Below are the code and all the weights of a small trained network. Each question names an input and a class and asks about switching units off, where a switched-off unit gives its printed mean instead of its output.

import numpy as np


def w(rows, s, z=0):
    codes = np.array(rows[::2]) - 128.0
    scale = np.full(codes.shape[1], s)
    scale[-1] = z or s
    return codes * scale


def f(y):
    return np.maximum(y, 0)


def log_softmax(a):
    a = a - a.max(-1, keepdims=True)
    return a - np.log(np.exp(a).sum(-1, keepdims=True))


def net(x, mask):
    res = np.array(x, float).reshape(1, 7) / 4 @ E
    y = f(res @ A[0][:, :-1].T + A[0][:, -1])
    res = res + np.where(mask, y, B[0][:, -1]) @ B[0][:, :-1]
    return log_softmax(res[-1] @ U[:, :-1].T + U[:, -1])


A, B = {}, {}
E = w([
[208,16,174,26,1,131],'x0',
[132,130,129,124,133,127],'x1',
[16,199,81,59,25,121],'x2',
[128,125,126,131,131,123],'x3',
[126,125,128,126,131,119],'x4',
[97,47,18,203,82,87],'x5',
[125,129,130,128,128,122],'x6',
],0.0053)
A[0] = w([
[200,62,167,180,199,129,70],'n1',
[163,68,153,63,49,112,7],'n2',
[118,42,37,191,102,108,192],'n3',
[122,65,67,179,104,72,115],'n4',
[50,200,94,95,77,103,48],'n5',
[61,147,109,55,36,127,85],'n6',
[162,162,227,44,159,198,174],'n7',
[208,79,178,205,190,148,104],'n8',
[36,255,61,231,238,113,149],'n9',
[212,79,165,202,164,142,45],'n10',
[57,197,108,78,59,127,51],'n11',
[153,33,133,65,66,144,97],'n12',
[137,71,42,190,99,85,148],'n13',
[196,199,191,82,161,223,166],'n14',
],0.0055,0.0014)
B[0] = w([
[15,100,65,47,198,170,179],'n1',
[187,50,207,205,100,184,186],'n2',
[49,194,180,107,114,61,196],'n3',
[23,195,164,98,91,63,175],'n4',
[86,53,111,80,196,172,185],'n5',
[91,75,114,95,186,179,196],'n6',
[56,180,192,112,99,65,200],'n7',
[32,99,69,41,188,158,184],'n8',
[206,11,254,225,94,176,255],'n9',
[59,97,87,59,189,175,172],'n10',
[86,48,75,78,206,190,187],'n11',
[146,87,221,201,104,152,194],'n12',
[26,188,180,114,94,70,185],'n13',
[50,181,151,120,105,55,191],'n14',
],0.0055,0.006)
U = w([
[164,66,197,196,111,191,76],'0',
[79,93,44,62,184,203,56],'1',
[131,151,128,127,126,109,198],'2',
[79,225,156,117,102,29,74],'3',
[145,137,112,137,130,142,192],'4',
[143,149,109,128,121,142,171],'5',
[142,152,108,128,125,135,157],'6',
[255,220,9,144,93,129,2],'7',
],0.0087,0.0056)

Each question gives the input, the list of numbers given to net, and the class t.
The units are the neurons (one row each of A and B). Each row of codes is followed by its name. A weight is (code - 128) times the scale printed after its matrix; where a second scale follows, it is the last column's (A, B and U).
mask holds one flag per neuron, in row order. A switched-off neuron (its flag False) gives its mean, the last column of its row in B, instead of its output. The means were averaged over made-up inputs and are rounded, as every weight is.
A unit's drop is (log p(t) with every unit on - log p(t) with that unit switched off) / (log p(t) with every unit on - log p(t) with every unit switched off).
The circuit of an input: a set's keep is (log p(t) with only the set's units on - log p(t) with every unit switched off) / (log p(t) with every unit on - log p(t) with every unit switched off). Starting from the 12 units with the biggest drops (on a tie, the unit counted first), units are removed one at a time, each time the one whose removal leaves the highest keep (on an exact tie, the one counted first), for as long as the keep stays at least 0.8.
units of the circuit, in order: the units of the circuit, biggest drop first
k most important neurons: the k neurons with the biggest drops, biggest first
drop of u: that unit's drop, to one decimal
input [-8,1,-2,-6,-2,-1,7], class 0: units of the circuit, in order => [n9]
input [2,4,8,-2,-8,3,-8], class 1: 4 most important neurons => [n11; n6; n5; n9]
input [5,-6,-2,-4,-2,-7,-3], class 3: units of the circuit, in order => [n7; n14]
input [-7,-3,-8,0,-3,-6,6], class 1: 3 most important neurons => [n8; n1; n10]
input [-5,5,1,-7,-1,8,8], class 3: 2 most important neurons => [n3; n13]
input [-2,6,8,5,6,2,4], class 1: 2 most important neurons => [n11; n5]
input [-6,3,-7,0,-6,-2,-7], class 1: units of the circuit, in order => [n8; n1]
input [8,-3,6,4,8,-1,-8], class 0: units of the circuit, in order => [n2; n12]
input [5,0,3,-6,5,7,-1], class 3: 2 most important neurons => [n3; n9]
input [-5,4,1,4,-6,8,4], class 3: 2 most important neurons => [n3; n13]
input [0,5,4,-4,-7,8,-6], class 3: 3 most important neurons => [n3; n13; n4]
input [0,1,-8,-5,-2,4,-1], class 1: drop of n10 => 0.1
input [-8,3,6,-3,7,-2,0], class 0: drop of n9 => 0.9
input [-5,4,-7,0,2,4,4], class 1: drop of n8 => 0.6
input [5,0,-8,6,-5,0,6], class 1: drop of n8 => 0.3
